In the rows, 128 means zero.
[156 120 109 165 118 163 112 137 141 119 92 144 135 136 120 167 104 131 100 137 114 88 123 100 154 121 87 161 156 121 98 141 121 88 128 134 107 134 131 141 130]	Vefu
[147 134 135 133 137 133 98 132 118 150 144 123 136 136 113 173 103 143 152 147 123 128 155 125 161 101 60 141 137 124 139 126 105 123 96 150 112 120 119 138 131]	Fal
[102 147 136 104 126 142 166 110 166 84 114 157 106 138 129 83 146 117 130 115 120 148 109 141 137 169 172 151 107 145 109 144 157 106 149 112 121 131 154 163 149]	temo
[199 117 115 175 120 159 142 161 113 127 76 84 125 82 109 176 99 138 94 176 123 99 138 143 110 132 81 144 177 84 137 155 170 104 127 134 132 126 168 129 142]	Puv
[138 118 140 117 116 132 109 148 118 150 125 115 146 96 128 132 123 117 140 139 136 135 119 136 139 131 155 126 136 112 140 138 117 133 134 118 130 134 117 107 134]	Gomut
[160 140 118 146 109 154 145 131 108 104 87 105 127 110 131 136 103 136 111 162 120 115 128 147 128 147 131 165 153 107 115 132 171 112 136 137 132 147 164 152 149]	temo
[130 128 117 127 155 138 119 112 156 119 130 149 117 126 98 143 124 134 139 128 121 117 149 114 144 113 64 149 113 142 115 141 132 119 123 105 111 111 149 138 118]	Gomut
[116 118 120 128 149 116 111 120 158 128 150 158 127 155 102 144 138 128 121 118 129 109 125 118 134 102 75 131 121 153 122 121 105 113 131 112 111 104 137 142 101]	Vefu
[109 148 152 83 163 140 157 111 173 109 158 126 105 119 118 69 152 150 168 135 120 152 114 136 130 166 104 160 103 150 133 150 151 110 126 109 137 121 153 136 175]	temo
[118 142 139 129 158 129 109 104 142 150 185 126 111 171 115 135 146 160 153 115 119 129 138 97 144 101 50 149 106 151 128 126 97 137 95 149 144 107 116 117 153]	gef
[154 107 119 188 111 126 102 124 113 146 107 154 138 167 118 214 121 107 89 115 130 104 155 125 138 92 97 114 155 120 115 119 97 121 102 166 108 98 111 175 100]	Puv
[121 136 142 136 156 113 141 121 125 141 151 129 132 132 123 131 143 124 145 135 131 124 137 127 128 117 92 119 125 138 127 126 122 117 97 135 127 110 122 136 123]	gef
[106 139 140 95 142 132 127 115 160 114 139 145 120 115 104 95 132 129 158 125 125 138 140 130 137 133 108 143 109 147 125 150 129 115 134 104 128 114 142 134 144]	gef
[161 121 132 171 113 130 145 158 98 141 101 101 144 125 136 154 130 121 94 133 131 127 121 136 98 124 158 98 170 95 146 115 138 131 124 146 127 126 120 137 135]	Fal
[157 128 150 140 177 127 128 144 88 165 158 57 150 84 117 139 120 152 164 164 138 143 144 122 115 108 52 106 129 104 158 129 112 146 80 151 141 122 116 106 151]	rike
[89 112 143 70 119 114 101 139 155 134 160 151 144 106 128 107 112 114 179 93 146 144 130 120 174 142 152 138 97 145 152 143 90 141 124 87 132 125 100 91 96]	Pom
[116 134 143 103 136 152 131 145 155 107 130 130 128 102 111 101 120 131 155 136 127 149 126 129 147 164 116 141 110 132 131 169 124 107 148 119 124 127 137 120 155]	Pom
[134 110 94 168 110 113 113 121 139 119 116 186 113 169 99 158 126 101 81 92 127 102 159 110 153 98 100 133 127 152 117 124 115 115 155 121 108 100 150 139 55]	gef
[146 114 111 146 112 122 111 136 117 117 112 124 135 109 101 167 97 117 135 136 131 118 172 124 144 92 99 130 128 137 142 132 121 120 130 106 115 119 140 150 82]	gidol
[94 146 131 83 126 120 126 118 155 105 142 137 122 128 124 87 122 134 179 114 129 148 134 128 154 125 139 150 93 158 132 136 121 134 129 93 132 123 127 115 132]	Fal
[149 126 114 170 121 142 149 113 136 110 82 143 135 141 120 160 133 116 73 121 119 98 123 137 89 134 109 114 157 104 100 123 147 101 139 157 105 114 142 187 149]	rike
[127 134 132 139 122 124 144 124 111 123 118 130 144 126 126 143 123 116 126 123 134 118 138 135 123 119 142 114 136 122 124 118 131 124 114 121 125 123 129 148 107]	gef
[156 134 160 111 150 160 137 147 137 133 128 102 122 80 121 110 134 150 146 170 120 143 110 134 130 164 111 144 125 110 136 166 145 99 131 132 132 149 147 119 181]	Gomut
[139 127 135 137 130 134 152 147 144 122 103 116 135 117 135 139 119 106 119 118 137 120 114 117 134 146 141 119 144 109 119 130 132 106 138 132 107 137 122 136 137]	Vefu
[142 165 144 144 118 140 194 134 83 126 91 71 137 116 162 94 138 128 126 129 137 133 100 141 79 169 224 105 145 81 113 111 159 137 116 161 147 152 126 141 199]	gef
[131 118 138 113 120 130 102 135 126 136 129 138 144 99 114 159 112 133 152 162 136 115 148 142 153 102 98 151 126 129 135 144 104 120 106 121 125 120 123 137 119]	Puv
[135 150 142 105 181 134 128 124 153 147 158 98 114 111 107 103 155 163 157 146 122 140 115 126 110 140 53 140 121 121 138 142 147 137 103 145 130 126 133 126 192]	gidol
[125 156 169 116 169 128 165 133 130 147 154 87 128 124 142 103 154 153 150 136 136 150 107 127 108 144 126 109 122 115 137 113 128 140 86 156 135 133 116 147 190]	gidol
[157 160 137 148 148 162 186 141 136 121 94 87 110 122 140 90 156 152 87 161 113 129 82 148 76 180 135 134 152 85 120 138 195 110 144 165 134 149 162 134 216]	Fal
[141 135 152 121 166 128 144 132 111 139 152 105 134 99 120 125 129 151 153 170 133 139 136 135 106 141 72 116 128 119 144 142 140 120 94 137 139 126 134 133 160]	Pom
[130 133 138 115 142 96 88 126 121 174 167 129 139 141 120 153 123 137 155 114 137 124 142 119 148 96 83 121 131 131 148 108 94 156 90 137 123 112 107 120 124]	Fal
[141 140 148 106 125 148 81 119 109 144 152 111 146 116 120 171 88 158 181 143 124 122 143 106 171 132 63 156 127 116 124 145 86 123 82 160 130 144 99 130 168]	Pom
[167 121 128 163 146 130 158 153 100 135 103 92 144 93 125 158 117 129 101 165 137 110 131 136 98 124 114 101 170 92 143 109 145 118 105 142 116 131 140 156 126]	gidol
[131 126 118 164 78 118 166 138 93 112 73 130 147 152 154 166 108 88 92 92 145 123 133 129 114 121 242 92 148 113 104 92 124 127 134 133 114 129 114 181 96]	Vefu
[107 127 98 123 89 140 155 117 142 69 80 163 125 134 118 117 113 98 115 98 128 130 137 138 122 151 186 133 118 132 112 141 142 108 171 97 112 128 149 161 101]	Pom
[105 138 130 110 128 117 133 107 151 123 144 153 115 143 116 106 149 121 138 109 127 127 131 126 118 125 123 133 106 148 126 138 126 117 133 115 131 109 136 141 135]	gef
[149 142 127 148 155 126 156 137 111 148 152 91 114 147 127 126 153 165 119 142 126 136 118 137 107 111 100 132 133 115 152 106 144 146 112 153 143 134 144 114 138]	Fal
[155 136 134 141 145 135 125 145 126 150 139 105 121 127 119 140 123 145 137 135 123 131 130 121 139 125 89 132 143 115 147 134 132 128 109 140 129 124 133 112 147]	Fal
[140 145 152 139 160 142 157 113 130 138 142 108 122 152 135 115 161 155 113 135 118 134 98 132 97 154 102 129 148 108 124 115 151 128 103 162 136 130 135 154 192]	temo
[106 152 124 105 116 135 185 130 136 96 106 123 120 124 138 65 145 123 132 122 132 142 105 147 110 155 198 125 117 120 127 127 161 125 153 109 129 144 145 137 147]	gidol
[136 141 132 108 119 165 149 126 143 101 106 127 122 102 118 92 127 140 149 152 122 140 130 143 129 148 148 160 103 127 123 158 147 100 158 111 127 145 157 139 169]	Gomut
[138 144 145 101 160 143 168 148 152 137 146 111 114 101 127 74 153 164 137 157 125 139 93 146 125 154 100 160 114 120 144 148 156 114 126 126 139 139 157 102 168]	rike
[109 131 151 130 158 123 144 118 145 146 157 133 125 163 126 127 164 126 144 102 134 148 119 127 120 122 132 112 107 135 129 114 104 135 114 137 119 111 115 147 143]	Gomut
[139 111 130 140 114 102 103 137 107 153 128 133 159 126 118 183 107 112 135 120 152 111 150 138 152 92 119 109 142 118 137 104 85 143 103 135 114 114 108 137 87]	Puv
[152 124 131 139 158 150 122 138 155 146 155 128 92 144 107 138 146 181 118 143 111 117 115 121 145 112 54 178 123 131 140 147 125 121 109 140 144 129 160 111 141]	Puv
[155 134 126 151 102 136 130 132 92 135 97 96 152 116 135 172 98 121 129 136 136 119 146 128 132 114 146 117 150 93 123 110 120 133 107 163 117 141 108 164 142]	gidol
[104 146 138 111 126 128 183 133 142 101 113 128 111 119 144 57 166 115 114 103 136 156 97 133 94 160 220 112 116 126 128 135 151 134 156 118 145 139 137 125 154]	gef
[154 131 124 132 134 138 151 138 110 132 97 95 145 87 140 136 116 125 116 165 137 114 118 134 93 129 137 122 162 94 127 124 150 116 118 130 125 142 132 145 150]	Vefu
[125 128 138 151 184 126 135 125 162 147 186 113 96 172 111 127 157 163 128 106 119 138 116 98 137 114 41 146 120 151 140 120 127 144 102 131 143 105 140 108 139]	temo
[118 132 145 117 148 122 143 141 151 152 148 124 128 134 138 105 145 131 139 102 141 135 102 122 144 137 128 135 117 123 135 122 109 143 111 137 128 115 113 107 147]	rike
[107 145 112 116 124 120 145 114 154 107 129 150 109 158 118 104 137 129 141 102 124 134 130 135 136 123 137 148 98 152 128 127 141 127 137 98 124 114 149 132 111]	Fal
[120 144 117 117 134 140 124 100 150 113 132 150 119 137 115 111 136 141 144 125 118 112 134 116 139 123 90 162 111 142 111 143 130 114 130 123 129 124 139 130 142]	gef
[149 143 154 122 161 136 128 128 104 148 129 86 143 78 120 131 117 145 162 170 130 125 141 131 122 136 78 129 143 99 126 141 144 128 91 150 137 131 126 125 167]	gef
[159 146 131 113 147 149 133 131 121 119 135 92 120 95 107 118 123 157 148 179 118 127 136 137 123 141 74 154 119 122 131 152 158 115 136 121 136 142 164 112 172]	Gomut
[155 106 122 142 122 133 116 146 129 126 112 115 136 90 112 146 103 119 122 143 130 123 138 129 140 129 105 138 159 117 141 139 139 117 137 119 124 126 138 124 120]	temo
[151 146 117 147 145 139 156 118 142 120 124 123 111 143 112 144 145 137 99 145 116 104 136 133 105 130 76 136 134 121 126 130 174 117 127 132 120 118 165 161 148]	gidol
[119 127 136 100 129 122 134 125 145 125 133 148 125 113 116 114 135 119 155 121 137 141 135 137 137 125 148 130 106 138 134 138 123 122 139 101 119 124 137 137 122]	Gomut
[124 138 153 111 168 119 153 141 143 153 168 108 119 129 125 91 152 157 152 114 136 151 108 125 123 135 104 120 106 128 148 124 116 141 111 136 137 119 131 107 160]	rike
[160 137 144 167 144 163 160 117 119 111 115 101 122 142 122 144 130 156 111 167 109 124 130 135 103 148 76 142 152 109 114 131 159 92 125 171 128 131 153 174 187]	temo
[120 161 111 122 127 140 173 111 151 99 117 140 94 169 132 77 161 145 116 117 110 139 105 140 114 150 152 157 116 137 116 129 164 119 146 130 131 132 157 139 158]	Fal
[103 133 126 81 95 143 125 117 164 97 118 159 127 124 116 113 110 126 178 119 128 125 136 140 181 126 139 175 103 146 123 157 113 108 135 84 123 124 134 126 114]	Puv
[144 122 94 169 56 116 121 118 82 101 73 164 147 141 128 200 80 89 98 91 141 89 170 110 151 94 200 103 148 122 106 104 105 126 142 118 115 121 131 168 54]	gef
[150 120 115 171 136 117 143 140 100 138 124 89 139 123 124 154 126 135 121 140 136 123 142 122 103 90 99 107 147 118 143 107 133 143 109 134 134 117 122 133 113]	gidol
[93 156 132 77 125 148 152 102 175 92 127 158 111 156 137 65 145 139 155 104 121 141 105 131 141 158 163 164 85 141 108 135 139 122 156 102 124 140 144 131 167]	Gomut
[145 144 127 161 164 136 147 139 136 144 130 113 113 147 130 102 159 152 100 151 118 125 100 133 108 136 78 138 143 121 128 127 152 120 127 161 131 125 148 116 162]	Fal
[110 132 133 100 147 127 130 141 167 138 152 134 124 124 123 94 137 141 151 123 126 130 105 133 157 134 88 162 111 142 133 142 126 125 120 108 129 113 132 94 132]	rike
[128 139 137 91 90 128 103 127 120 126 132 130 145 111 121 145 94 125 176 114 136 143 152 127 168 112 151 136 118 125 137 134 99 133 127 118 127 136 112 130 126]	gef
[106 131 116 125 172 130 164 137 174 113 154 131 91 146 115 62 170 146 124 108 125 150 106 122 113 144 103 156 95 157 143 144 145 135 139 100 145 114 159 96 129]	Pom
[81 142 108 107 124 111 119 91 168 102 140 177 117 173 114 90 142 121 152 74 125 117 133 109 148 117 124 149 89 168 104 123 103 127 146 104 119 112 129 129 119]	gef
[157 98 106 192 128 120 148 148 113 125 86 115 135 124 126 171 130 102 77 133 139 115 147 137 91 95 126 107 165 112 138 117 131 130 121 131 123 102 134 152 89]	Puv
[112 139 141 85 133 130 90 121 141 131 158 130 134 112 104 119 110 144 189 132 130 132 143 114 168 114 83 149 103 146 138 143 99 131 108 108 126 129 116 122 146]	gidol
[182 161 120 185 151 155 200 126 94 110 83 66 126 123 144 114 144 154 82 163 121 111 98 129 55 158 119 108 172 74 109 111 179 111 128 180 138 150 159 145 205]	gef
[141 129 122 141 98 132 147 135 107 113 85 115 141 112 134 140 111 107 130 135 144 125 138 143 129 125 166 124 140 107 123 130 122 122 131 135 123 131 125 144 130]	Puv
[126 121 144 71 110 119 93 140 113 129 138 121 154 65 115 135 84 116 211 123 148 159 163 118 179 119 163 115 108 129 150 145 89 145 125 85 125 133 103 101 107]	Gomut
[170 122 109 182 151 139 170 145 127 136 98 92 119 129 141 118 148 137 73 145 126 114 101 136 76 139 123 133 153 103 130 113 171 124 137 132 136 126 164 120 142]	Gomut
[164 132 133 139 130 152 140 152 128 115 92 92 133 72 114 144 101 123 124 159 124 118 145 129 123 143 103 137 156 97 130 156 166 112 134 123 128 130 149 124 152]	gef
[138 103 120 143 117 108 61 130 121 157 133 133 156 129 106 219 89 110 145 116 140 102 164 117 166 76 65 126 148 124 133 119 70 141 92 133 107 102 96 135 86]	Puv
[94 127 106 143 139 96 183 126 140 120 138 152 108 165 126 91 170 114 112 67 141 137 124 137 92 108 183 100 101 154 136 105 130 148 135 101 132 90 147 143 84]	rike
